Here is a tiny trained network, its code and every weight. The questions are about switching its units off for an input and a target symbol, where a switched-off unit gives its printed mean instead of its output.

import numpy as np


def w(rows, s, z=0):
    codes = np.array(rows[::2]) - 128.0
    scale = np.full(codes.shape[1], s)
    scale[-1] = z or s
    return codes * scale


def norm(h):
    return h / np.sqrt((h * h).mean(-1, keepdims=True) + 1e-5)


def f(y):
    return y / 2 * (1 + np.tanh(0.7978845608 * (y + 0.044715 * y**3)))


def softmax(a):
    e = np.exp(a - a.max(-1, keepdims=True))
    return e / e.sum(-1, keepdims=True)


def log_softmax(a):
    a = a - a.max(-1, keepdims=True)
    return a - np.log(np.exp(a).sum(-1, keepdims=True))


def net(x, mask):
    ids = ['ΓΘΛαβδεζηω'.index(c) for c in x.split()]
    T = len(ids)
    res = E[ids] + P[:T]
    u = 0
    for l in range(2):
        q, k, v = (norm(res) @ M[l].T for M in (Q, K, V))
        z = softmax(np.where(np.tri(T) > 0, q @ k.T / 4**0.5, -1e9)) @ v
        res = res + np.where(mask[u], z, O[l][:, -1]) @ O[l][:, :-1]
        u += 1
        y = f(norm(res) @ A[l][:, :-1].T + A[l][:, -1])
        res = res + np.where(mask[u : u + 8], y, B[l][:, -1]) @ B[l][:, :-1]
        u += 8
    return log_softmax(norm(res)[-1] @ U[:, :-1].T + U[:, -1])


Q, K, V, O, A, B = {}, {}, {}, {}, {}, {}
E = w([
[84,169,136,249],'Γ',
[111,178,174,86],'Θ',
[94,114,105,134],'Λ',
[74,137,123,172],'α',
[118,143,52,148],'β',
[99,127,133,80],'δ',
[189,150,63,57],'ε',
[220,161,129,157],'ζ',
[106,81,131,172],'η',
[85,58,73,110],'ω',
],0.016)
P = w([
[129,135,167,213],'0',
[68,227,114,14],'1',
[35,84,140,252],'2',
[84,228,58,42],'3',
[100,99,226,199],'4',
[91,213,74,33],'5',
[135,93,250,193],'6',
[86,172,5,97],'7',
],0.0037)
Q[0] = w([
[164,245,98,77],'L0H0',
[110,93,214,135],'L0H0',
[124,202,19,119],'L0H0',
[168,58,86,136],'L0H0',
],0.011)
K[0] = w([
[232,226,81,66],'L0H0',
[81,136,243,92],'L0H0',
[193,190,2,173],'L0H0',
[102,32,83,167],'L0H0',
],0.0088)
V[0] = w([
[180,232,219,119],'L0H0',
[226,99,185,175],'L0H0',
[187,214,86,158],'L0H0',
[251,164,87,144],'L0H0',
],0.0034)
O[0] = w([
[17,54,4,246,52],'L0H0',
[20,129,72,127,5],'L0H0',
[116,177,88,182,213],'L0H0',
[103,185,42,143,129],'L0H0',
],0.0034,0.0017)
A[0] = w([
[156,119,126,141,114],'L0N0',
[109,11,147,143,137],'L0N1',
[153,123,156,95,62],'L0N2',
[173,142,169,106,119],'L0N3',
[144,198,151,197,141],'L0N4',
[94,124,202,140,136],'L0N5',
[169,199,84,63,188],'L0N6',
[140,15,149,168,3],'L0N7',
],0.012,0.0021)
B[0] = w([
[108,144,121,141,122],'L0N0',
[154,27,124,1,178],'L0N1',
[150,104,109,120,115],'L0N2',
[115,77,56,119,123],'L0N3',
[72,112,128,3,238],'L0N4',
[139,65,38,234,197],'L0N5',
[105,105,94,209,254],'L0N6',
[222,27,209,128,160],'L0N7',
],0.0098,0.0054)
Q[1] = w([
[16,73,88,131],'L1H0',
[137,55,254,181],'L1H0',
[110,127,117,82],'L1H0',
[122,165,35,219],'L1H0',
],0.0081)
K[1] = w([
[174,2,101,184],'L1H0',
[61,105,154,218],'L1H0',
[120,109,124,104],'L1H0',
[222,149,115,158],'L1H0',
],0.0097)
V[1] = w([
[80,64,174,216],'L1H0',
[152,78,104,253],'L1H0',
[111,110,157,120],'L1H0',
[110,136,113,160],'L1H0',
],0.0062)
O[1] = w([
[61,78,161,253,208],'L1H0',
[207,146,155,198,253],'L1H0',
[60,106,116,160,116],'L1H0',
[205,103,179,163,170],'L1H0',
],0.0047,0.0026)
A[1] = w([
[66,168,201,198,111],'L1N0',
[214,133,186,1,250],'L1N1',
[144,168,112,52,110],'L1N2',
[189,232,25,53,148],'L1N3',
[151,17,153,91,116],'L1N4',
[137,102,246,163,242],'L1N5',
[80,219,223,15,114],'L1N6',
[223,59,122,95,120],'L1N7',
],0.0082,0.0022)
B[1] = w([
[241,158,211,102,203],'L1N0',
[247,141,112,239,166],'L1N1',
[68,89,126,155,128],'L1N2',
[138,217,255,32,252],'L1N3',
[20,222,71,57,207],'L1N4',
[131,131,244,131,154],'L1N5',
[206,94,59,232,166],'L1N6',
[174,217,127,145,175],'L1N7',
],0.0091,0.0036)
U = w([
[113,141,224,195,108],'Γ',
[116,91,115,222,117],'Θ',
[160,94,92,129,253],'Λ',
[10,65,139,122,132],'α',
[79,215,151,58,146],'β',
[99,125,26,72,177],'δ',
[176,156,43,196,95],'ε',
[231,213,114,132,125],'ζ',
[154,93,153,121,122],'η',
[158,111,127,98,90],'ω',
],0.011,0.0037)

Each question gives the input, a string of symbols that net reads in full, and the target symbol t.
The units are the heads (4 rows each of Q, K, V and O) and the neurons (one row each of A and B). Each row of codes is followed by its name. A weight is (code - 128) times the scale printed after its matrix; where a second scale follows, it is the last column's (O, A, B and U).
mask holds one flag per unit, layer by layer, with each layer's heads first. A switched-off unit (its flag False) gives its mean, the last column of its rows in O or B, instead of its output. The means were averaged over made-up inputs and are rounded, as every weight is.
A unit's drop is (log p(t) with every unit on - log p(t) with that unit switched off) / (log p(t) with every unit on - log p(t) with every unit switched off).
The circuit of an input: a set's keep is (log p(t) with only the set's units on - log p(t) with every unit switched off) / (log p(t) with every unit on - log p(t) with every unit switched off). Starting from the 12 units with the biggest drops (on a tie, the unit counted first), units are removed one at a time, each time the one whose removal leaves the highest keep (on an exact tie, the one counted first), for as long as the keep stays at least 0.8.
units of the circuit, in order: the units of the circuit, biggest drop first
most important unit: the unit with the biggest drop
top k neurons: the k neurons with the biggest drops, biggest first
top k neurons in layer l: the k neurons of layer l with the biggest drops, biggest first
input β Θ β α, target ε: top 2 neurons in layer 0 : L0N4; L0N6
input ζ ε α α α α α Θ, target Γ: units of the circuit, in order : L0N6; L1N4
input β ε β Γ, target ζ: units of the circuit, in order : L0N6; L1N0
input Γ α ζ δ ε α, target ζ: units of the circuit, in order : L0N1; L1N0; L1H0
input δ Θ ε α Λ ε ε Θ, target ζ: top 2 neurons in layer 0 : L0N4; L0N5
input Λ α α α, target Γ: top 4 neurons in layer 1 : L1N0; L1N4; L1N1; L1N3
input β Θ ζ Γ, target β: most important unit : L0N7
input ζ η Θ δ ζ ζ, target β: units of the circuit, in order : L1N3; L0N4; L0H0
input α δ Θ ε β Λ, target ζ: top 2 neurons in layer 0 : L0N1; L0N4
input α α ζ Θ ζ ζ ε Γ, target β: top 2 neurons in layer 0 : L0N4; L0N7
input α α ε η ε, target ε: top 2 neurons : L0N6; L0N4
input η α η α Λ δ Γ δ, target Θ: top 2 neurons in layer 0 : L0N4; L0N1
input Θ δ β α ε ζ ζ α, target β: top 4 neurons : L0N7; L0N1; L1N3; L1N1
input Θ β Θ α ε β δ, target δ: most important unit : L1N4
input α α α α, target Γ: top 3 neurons in layer 1 : L1N0; L1N4; L1N3
input ε β ε Θ Γ Γ α, target α: top 4 neurons : L0N1; L0N5; L1N4; L0N4
input Λ Λ ω ε α β Θ, target Θ: top 2 neurons : L0N5; L0N1
input Γ Λ α Θ, target Γ: top 2 neurons in layer 1 : L1N0; L1N6
input ω ε ζ Γ Θ α ε α, target β: top 3 neurons in layer 1 : L1N1; L1N0; L1N7
input β Θ α δ ε Θ, target ζ: top 4 neurons in layer 1 : L1N0; L1N2; L1N6; L1N5
input ζ ω Θ Λ ε α ζ ε, target β: units of the circuit, in order : L1N3
input β α Θ Θ β α, target ε: top 2 neurons in layer 1 : L1N6; L1N3
input Θ ε β η, target Λ: top 2 neurons : L0N1; L0N7
input β Γ ε α, target ζ: top 3 neurons : L0N1; L1N6; L0N6
input α α Γ β α δ, target Θ: top 2 neurons : L0N6; L1N3
input Λ α Λ β ω α ζ ε, target β: top 4 neurons in layer 1 : L1N3; L1N1; L1N6; L1N0
input ε α Γ ζ Θ ε β, target β: units of the circuit, in order : L0N5
input Θ η ε ζ δ, target δ: top 3 neurons in layer 1 : L1N4; L1N3; L1N7
